Here is a tiny trained network, its code and every weight. The questions are about switching its units off for an input and a target symbol, where a switched-off unit gives its printed mean instead of its output.

import numpy as np


def w(rows, s, z=0):
    codes = np.array(rows[::2]) - 128.0
    scale = np.full(codes.shape[1], s)
    scale[-1] = z or s
    return codes * scale


def f(y):
    return np.maximum(y, 0)


def softmax(a):
    e = np.exp(a - a.max(-1, keepdims=True))
    return e / e.sum(-1, keepdims=True)


def log_softmax(a):
    a = a - a.max(-1, keepdims=True)
    return a - np.log(np.exp(a).sum(-1, keepdims=True))


def net(x, mask):
    ids = ['ΓΨαβδεζλμξστω'.index(c) for c in x.split()]
    T = len(ids)
    res = E[ids] + P[:T]
    r = res
    for j in range(3):
        rows = slice(3 * j, 3 * j + 3)
        q, k, v = (r @ M[0][rows].T for M in (Q, K, V))
        z = softmax(np.where(np.tri(T) > 0, q @ k.T / 3**0.5, -1e9)) @ v
        o = O[0][rows]
        res = res + np.where(mask[j], z, o[:, -1]) @ o[:, :-1]
    y = f(res @ A[0][:, :-1].T + A[0][:, -1])
    res = res + np.where(mask[3:7], y, B[0][:, -1]) @ B[0][:, :-1]
    return log_softmax(res[-1] @ U[:, :-1].T + U[:, -1])


Q, K, V, O, A, B = {}, {}, {}, {}, {}, {}
E = w([
[99,185,164,51,207],'Γ',
[105,146,111,102,142],'Ψ',
[178,157,110,104,195],'α',
[151,148,163,131,188],'β',
[100,138,75,107,99],'δ',
[168,155,114,173,76],'ε',
[168,143,170,124,140],'ζ',
[104,164,72,35,106],'λ',
[254,122,158,159,168],'μ',
[112,114,142,52,200],'ξ',
[159,156,95,123,163],'σ',
[76,130,119,131,112],'τ',
[164,191,139,119,60],'ω',
],0.024)
P = w([
[5,243,97,209,109],'0',
[150,143,163,102,99],'1',
[107,160,57,177,149],'2',
[162,149,165,103,102],'3',
[111,151,63,172,174],'4',
[167,154,168,106,99],'5',
[114,165,51,185,152],'6',
[176,157,171,103,100],'7',
[93,158,34,160,176],'8',
[169,163,170,92,97],'9',
[108,180,116,202,181],'10',
],0.012)
Q[0] = w([
[167,131,147,74,124],'head 0',
[127,220,43,155,186],'head 0',
[126,31,123,123,133],'head 0',
[145,139,111,119,152],'head 1',
[154,162,126,100,121],'head 1',
[148,248,65,159,185],'head 1',
[116,164,247,90,115],'head 2',
[131,113,136,6,100],'head 2',
[79,92,136,115,222],'head 2',
],0.017)
K[0] = w([
[186,129,199,106,157],'head 0',
[57,190,118,179,154],'head 0',
[163,107,94,130,165],'head 0',
[136,161,113,140,145],'head 1',
[126,114,103,118,203],'head 1',
[85,219,137,208,150],'head 1',
[62,146,249,112,174],'head 2',
[124,169,104,4,126],'head 2',
[134,84,94,143,254],'head 2',
],0.018)
V[0] = w([
[217,10,66,122,161],'head 0',
[46,34,183,233,107],'head 0',
[117,112,25,82,39],'head 0',
[157,128,242,175,106],'head 1',
[217,152,228,42,47],'head 1',
[143,44,218,45,163],'head 1',
[98,111,169,26,131],'head 2',
[217,95,88,130,166],'head 2',
[111,167,131,159,255],'head 2',
],0.0092)
O[0] = w([
[117,36,170,62,94,4],'head 0',
[189,84,66,108,203,56],'head 0',
[104,151,53,122,1,90],'head 0',
[76,144,146,85,160,100],'head 1',
[74,176,171,124,63,75],'head 1',
[26,144,120,164,140,65],'head 1',
[196,144,80,180,109,155],'head 2',
[81,162,145,127,96,110],'head 2',
[114,84,214,148,41,187],'head 2',
],0.0096,0.02)
A[0] = w([
[146,110,77,240,76,252],'neuron 0',
[108,7,187,151,52,69],'neuron 1',
[91,122,14,181,85,197],'neuron 2',
[96,44,248,146,108,145],'neuron 3',
],0.013,0.0036)
B[0] = w([
[54,31,12,103,65,249],'neuron 0',
[123,228,96,161,211,150],'neuron 1',
[132,160,231,138,170,188],'neuron 2',
[101,35,167,59,97,191],'neuron 3',
],0.011,0.017)
U = w([
[14,113,131,238,189,163],'Γ',
[120,82,89,151,121,124],'Ψ',
[174,49,178,183,66,165],'α',
[124,77,141,126,241,159],'β',
[126,69,106,158,69,76],'δ',
[176,175,94,8,125,85],'ε',
[173,210,226,158,96,10],'ζ',
[5,128,137,112,67,61],'λ',
[34,160,182,69,113,198],'μ',
[66,77,142,136,149,254],'ξ',
[195,81,122,182,84,78],'σ',
[150,55,75,124,196,23],'τ',
[137,198,142,73,1,211],'ω',
],0.0089,0.0058)

Each question gives the input, a string of symbols that net reads in full, and the target symbol t.
The units are the heads (3 rows each of Q, K, V and O) and the neurons (one row each of A and B). Each row of codes is followed by its name. A weight is (code - 128) times the scale printed after its matrix; where a second scale follows, it is the last column's (O, A, B and U).
mask holds one flag per unit, heads first, then neurons. A switched-off unit (its flag False) gives its mean, the last column of its rows in O or B, instead of its output. The means were averaged over made-up inputs and are rounded, as every weight is.
A unit's drop is (log p(t) with every unit on - log p(t) with that unit switched off) / (log p(t) with every unit on - log p(t) with every unit switched off).
The circuit of an input: a set's keep is (log p(t) with only the set's units on - log p(t) with every unit switched off) / (log p(t) with every unit on - log p(t) with every unit switched off). Starting from all 7 units, units are removed one at a time, each time the one whose removal leaves the highest keep (on an exact tie, the one counted first), for as long as the keep stays at least 0.8.
units of the circuit, in order: the units of the circuit, biggest drop first
most important unit: the unit with the biggest drop
top k neurons: the k neurons with the biggest drops, biggest first
input Γ Γ ε τ Γ β α Ψ μ, target Γ: units of the circuit, in order : (head 2; head 0)
input λ ω Γ μ τ β ω, target λ: most important unit : neuron 0
input τ τ λ, target τ: units of the circuit, in order : (head 1; head 0)
input Γ Γ ω ω λ μ β Ψ ω τ, target λ: units of the circuit, in order : (head 1; neuron 0; head 2)
input β α Γ β ω ε ω Γ ξ Γ ω, target β: units of the circuit, in order : (head 0; head 2)
input μ μ β, target μ: units of the circuit, in order : (head 2; head 1)
input ω β μ λ ζ μ, target β: units of the circuit, in order : (head 0; neuron 1)
input Ψ μ μ Γ λ λ ζ ξ, target μ: top 2 neurons : (neuron 3; neuron 1)
input ω Γ Ψ Γ ξ, target ω: units of the circuit, in order : (head 1; head 0)
input μ Γ Γ ω Γ Γ Γ, target μ: top 2 neurons : (neuron 3; neuron 0)
input Γ μ ω, target Γ: units of the circuit, in order : (head 2; head 0)
input Γ ω β Ψ, target δ: units of the circuit, in order : (head 2; neuron 0; neuron 2)
input μ Γ λ Ψ β Γ ξ σ Γ Ψ, target δ: units of the circuit, in order : (head 2; neuron 0)
input μ β ω Γ Γ Γ ξ Γ δ, target μ: units of the circuit, in order : (neuron 2; head 0)
input ξ β Γ Γ Γ ω Γ δ β, target ξ: units of the circuit, in order : (head 2; neuron 3; head 0)
input ω Ψ μ, target ω: units of the circuit, in order : (head 2; head 1)
input ω ξ Γ Γ β ζ Γ Γ ξ μ β, target ω: most important unit : head 1
input μ Ψ τ β ξ λ Γ α Γ ζ, target ξ: top 3 neurons : (neuron 1; neuron 3; neuron 2)
input μ Γ β Γ σ Γ Γ, target μ: top 3 neurons : (neuron 3; neuron 2; neuron 0)
input ξ ε λ, target Γ: top 2 neurons : (neuron 2; neuron 3)
input β β λ β Γ Γ μ Γ Γ β Γ, target β: top 2 neurons : (neuron 0; neuron 2)
input Γ Ψ ω σ Γ Γ α σ μ β μ, target Γ: most important unit : head 0
input δ ξ Γ ω ε, target δ: top 2 neurons : (neuron 0; neuron 1)
input λ Γ β τ Ψ δ ω ξ, target μ: top 3 neurons : (neuron 3; neuron 0; neuron 1)
input μ Γ Γ τ λ α δ Γ Ψ, target μ: top 2 neurons : (neuron 0; neuron 2)
